Below is a small trained network, with its code and all its weights. Each question gives an input and a target symbol and asks what happens when units are switched off, that is, made to give their printed mean instead of their output.

import numpy as np


def w(rows, s, z=0):
    codes = np.array(rows[::2]) - 128.0
    scale = np.full(codes.shape[1], s)
    scale[-1] = z or s
    return codes * scale


def f(y):
    return np.maximum(y, 0)


def softmax(a):
    e = np.exp(a - a.max(-1, keepdims=True))
    return e / e.sum(-1, keepdims=True)


def log_softmax(a):
    a = a - a.max(-1, keepdims=True)
    return a - np.log(np.exp(a).sum(-1, keepdims=True))


def net(x, mask):
    ids = ['ΞΨαβγεζλμπτ'.index(c) for c in x.split()]
    T = len(ids)
    res = E[ids] + P[:T]
    q, k, v = (res @ M[0].T for M in (Q, K, V))
    z = softmax(np.where(np.tri(T) > 0, q @ k.T / 4**0.5, -1e9)) @ v
    res = res + np.where(mask[0], z, O[0][:, -1]) @ O[0][:, :-1]
    y = f(res @ A[0][:, :-1].T + A[0][:, -1])
    res = res + np.where(mask[1:25], y, B[0][:, -1]) @ B[0][:, :-1]
    return log_softmax(res[-1] @ U[:, :-1].T + U[:, -1])


Q, K, V, O, A, B = {}, {}, {}, {}, {}, {}
E = w([
[158,45,150,116,86,120,254,66,149,124,113],'Ξ',
[135,103,122,96,150,175,219,93,153,155,211],'Ψ',
[135,103,147,146,132,98,164,117,148,82,184],'α',
[115,85,165,164,169,146,156,127,150,96,228],'β',
[139,73,148,206,117,154,145,79,147,94,122],'γ',
[143,131,156,202,133,64,84,130,141,67,141],'ε',
[155,171,93,122,82,117,121,125,219,131,109],'ζ',
[129,106,108,171,155,248,125,75,160,138,171],'λ',
[136,135,161,167,79,73,172,104,143,118,93],'μ',
[121,124,145,100,135,126,136,130,192,101,201],'π',
[153,137,97,106,143,116,57,136,238,94,198],'τ',
],0.019)
P = w([
[84,95,155,93,68,137,149,250,172,127,146],'0',
[66,112,112,52,183,100,147,213,122,61,108],'1',
[114,93,49,147,97,101,160,128,93,85,155],'2',
[146,208,180,154,96,124,141,171,50,184,154],'3',
[59,180,130,89,186,101,131,114,143,86,111],'4',
[102,154,122,142,67,104,131,57,99,135,196],'5',
[120,202,211,124,177,96,160,107,135,182,101],'6',
[86,69,119,93,162,104,140,50,211,65,225],'7',
[247,163,126,157,94,149,128,83,123,83,175],'8',
[176,187,183,123,208,123,166,57,178,113,98],'9',
[163,138,221,131,66,150,106,61,121,152,209],'10',
[128,156,240,89,159,211,113,128,153,64,81],'11',
],0.014)
Q[0] = w([
[67,139,212,114,94,120,111,67,163,113,195],'h1',
[69,135,42,130,139,119,131,158,101,189,66],'h1',
[19,70,142,45,210,176,127,169,157,30,1],'h1',
[93,16,21,136,19,111,75,132,85,103,171],'h1',
],0.009)
K[0] = w([
[168,226,218,136,158,99,129,12,161,222,77],'h1',
[87,174,95,92,89,158,143,192,71,101,73],'h1',
[149,89,224,72,27,171,61,226,48,230,148],'h1',
[5,77,114,87,254,106,133,219,157,177,7],'h1',
],0.0096)
V[0] = w([
[98,58,247,143,53,151,226,98,103,63,26],'h1',
[107,228,114,78,86,23,168,151,137,111,92],'h1',
[122,98,203,143,140,149,199,183,137,58,168],'h1',
[136,113,40,2,102,169,208,127,130,203,109],'h1',
],0.0068)
O[0] = w([
[149,206,89,136,200,102,162,103,77,143,110,138],'h1',
[212,136,147,159,106,135,148,177,129,81,84,2],'h1',
[122,151,95,134,111,92,181,151,176,112,172,209],'h1',
[109,191,167,5,104,115,98,74,151,106,123,86],'h1',
],0.014,0.0081)
A[0] = w([
[175,155,192,110,89,62,124,235,149,112,146,66],'n1',
[210,135,103,172,158,230,37,36,95,141,161,48],'n2',
[64,92,47,233,153,110,78,192,76,150,88,107],'n3',
[117,204,118,164,167,86,122,105,139,148,144,47],'n4',
[103,115,134,112,110,43,126,39,146,117,183,123],'n5',
[124,156,106,193,158,163,171,151,83,141,110,131],'n6',
[84,115,30,99,113,126,160,143,149,100,144,227],'n7',
[145,197,139,110,196,117,93,112,63,12,144,140],'n8',
[236,175,175,89,136,191,166,138,118,78,116,108],'n9',
[29,166,202,161,110,141,201,115,99,129,155,134],'n10',
[6,131,155,60,114,116,126,74,129,154,125,150],'n11',
[148,188,229,51,107,205,140,75,146,12,91,104],'n12',
[239,163,166,198,163,149,154,125,181,77,176,252],'n13',
[57,54,57,117,109,94,132,139,121,247,140,210],'n14',
[168,173,72,128,129,221,166,176,203,190,92,132],'n15',
[121,55,96,128,97,155,78,78,89,134,191,44],'n16',
[134,106,142,127,16,202,220,71,68,167,97,145],'n17',
[71,68,151,123,77,56,166,102,142,154,103,36],'n18',
[83,134,78,96,173,154,172,162,87,151,115,121],'n19',
[112,133,86,114,111,180,202,159,154,155,148,161],'n20',
[129,3,163,69,95,107,87,183,186,154,186,105],'n21',
[108,97,188,50,77,146,103,67,117,75,120,107],'n22',
[52,128,162,135,138,18,136,175,165,109,133,139],'n23',
[137,170,43,102,180,110,175,99,10,143,170,145],'n24',
],0.0071,0.0032)
B[0] = w([
[76,94,100,137,175,157,159,71,128,173,128,150],'n1',
[88,118,63,59,105,127,130,101,129,143,92,204],'n2',
[154,100,171,54,109,177,72,120,190,137,153,179],'n3',
[145,152,169,113,107,122,111,128,138,93,112,190],'n4',
[142,140,132,137,122,152,106,136,97,132,93,241],'n5',
[110,80,70,141,110,81,139,169,158,112,140,192],'n6',
[158,144,170,155,122,121,98,124,81,132,126,229],'n7',
[106,115,160,75,41,116,155,146,74,254,150,159],'n8',
[78,88,102,120,194,52,55,156,103,116,96,157],'n9',
[152,173,88,94,126,97,119,116,139,112,129,222],'n10',
[183,97,86,134,121,131,116,137,102,143,154,250],'n11',
[109,105,153,125,130,101,73,137,208,116,154,169],'n12',
[65,153,128,98,190,128,152,144,117,105,119,240],'n13',
[133,111,202,173,148,109,56,174,94,113,113,253],'n14',
[100,138,169,124,117,91,161,148,64,136,178,176],'n15',
[100,108,85,156,116,136,132,155,122,141,85,217],'n16',
[106,185,116,148,162,114,129,114,169,145,137,171],'n17',
[156,129,162,137,124,134,113,158,82,91,136,164],'n18',
[174,137,123,150,94,160,94,100,114,85,140,176],'n19',
[114,106,171,147,80,77,116,125,97,150,102,213],'n20',
[106,172,166,121,129,154,130,146,92,125,71,228],'n21',
[164,134,114,160,141,88,137,185,187,142,144,184],'n22',
[203,115,173,138,115,147,154,93,89,129,139,180],'n23',
[149,160,189,155,136,152,76,142,227,126,71,224],'n24',
],0.0075,0.013)
U = w([
[3,89,100,127,168,99,93,88,192,142,63,160],'Ξ',
[125,146,58,101,187,136,146,212,97,128,36,139],'Ψ',
[149,122,111,89,101,162,149,105,194,125,142,143],'α',
[124,103,104,130,147,113,50,123,58,164,70,111],'β',
[109,173,95,139,155,169,192,129,124,115,134,154],'γ',
[87,187,140,104,144,147,122,108,119,110,42,4],'ε',
[146,170,99,190,173,163,75,159,198,112,75,206],'ζ',
[76,141,184,161,128,57,97,180,124,103,133,150],'λ',
[79,161,134,115,134,172,183,95,122,94,115,137],'μ',
[119,134,151,117,108,220,157,170,153,131,34,110],'π',
[170,92,77,121,164,143,135,236,169,188,98,38],'τ',
],0.0052,0.0041)

Each question gives the input, a string of symbols that net reads in full, and the target symbol t.
The units are the heads (4 rows each of Q, K, V and O) and the neurons (one row each of A and B). Each row of codes is followed by its name. A weight is (code - 128) times the scale printed after its matrix; where a second scale follows, it is the last column's (O, A, B and U).
mask holds one flag per unit, heads first, then neurons. A switched-off unit (its flag False) gives its mean, the last column of its rows in O or B, instead of its output. The means were averaged over made-up inputs and are rounded, as every weight is.
A unit's drop is (log p(t) with every unit on - log p(t) with that unit switched off) / (log p(t) with every unit on - log p(t) with every unit switched off).
The circuit of an input: a set's keep is (log p(t) with only the set's units on - log p(t) with every unit switched off) / (log p(t) with every unit on - log p(t) with every unit switched off). Starting from the 12 units with the biggest drops (on a tie, the unit counted first), units are removed one at a time, each time the one whose removal leaves the highest keep (on an exact tie, the one counted first), for as long as the keep stays at least 0.8.
circuit, biggest first: the units of the circuit, biggest drop first
top k neurons: the k neurons with the biggest drops, biggest first
drop when u is switched off: that unit's drop, to one decimal
input λ λ λ μ λ, target Ψ: circuit, biggest first => [h1, n13]
input λ λ λ α γ λ γ ζ γ τ γ, target π: circuit, biggest first => [h1, n21]
input λ γ λ γ γ ζ λ Ξ Ψ, target ε: top 2 neurons => [n24, n8]
input γ γ γ ε γ, target τ: circuit, biggest first => [h1, n6]
input τ β Ξ α, target ε: circuit, biggest first => [h1]
input Ξ τ λ λ γ γ γ α, target ζ: circuit, biggest first => [h1, n24]
input π γ τ λ γ Ψ ζ τ γ Ξ, target ζ: circuit, biggest first => [h1, n24]
input λ γ λ, target ζ: circuit, biggest first => [n24, h1]
input τ λ λ α, target β: circuit, biggest first => [h1, n11, n5]
input λ γ τ λ γ λ λ λ γ Ξ Ψ, target ε: circuit, biggest first => [h1, n24, n8]
input ε Ψ λ, target α: circuit, biggest first => [h1, n14]
input τ τ λ γ λ γ Ψ, target ζ: circuit, biggest first => [n24, h1]
input λ γ λ Ψ λ λ λ, target β: circuit, biggest first => [h1, n11, n24]
input λ γ Ξ ζ Ξ λ λ α Ξ γ, target ε: top 2 neurons => [n8, n4]
input λ α α α λ γ β γ λ λ ζ, target β: top neuron => [n24]
input λ ζ τ γ γ λ Ψ μ λ γ, target β: top 2 neurons => [n11, n24]
input λ τ λ μ λ π λ λ μ γ λ π, target β: top 2 neurons => [n11, n24]
input λ λ τ λ τ λ ζ π λ π λ τ, target β: top 2 neurons => [n11, n24]
input ζ μ π Ψ ε γ Ψ, target ζ: top 2 neurons => [n24, n19]
input λ λ λ ζ λ Ψ γ Ξ ζ, target ε: drop when n24 is switched off => 0.1
input γ γ γ α λ τ λ γ λ β Ψ γ, target α: drop when n14 is switched off => 0.2
input λ Ψ τ τ, target π: drop when n8 is switched off => 0.0
input λ γ Ψ λ π λ μ α λ μ, target β: top neuron => [n11]
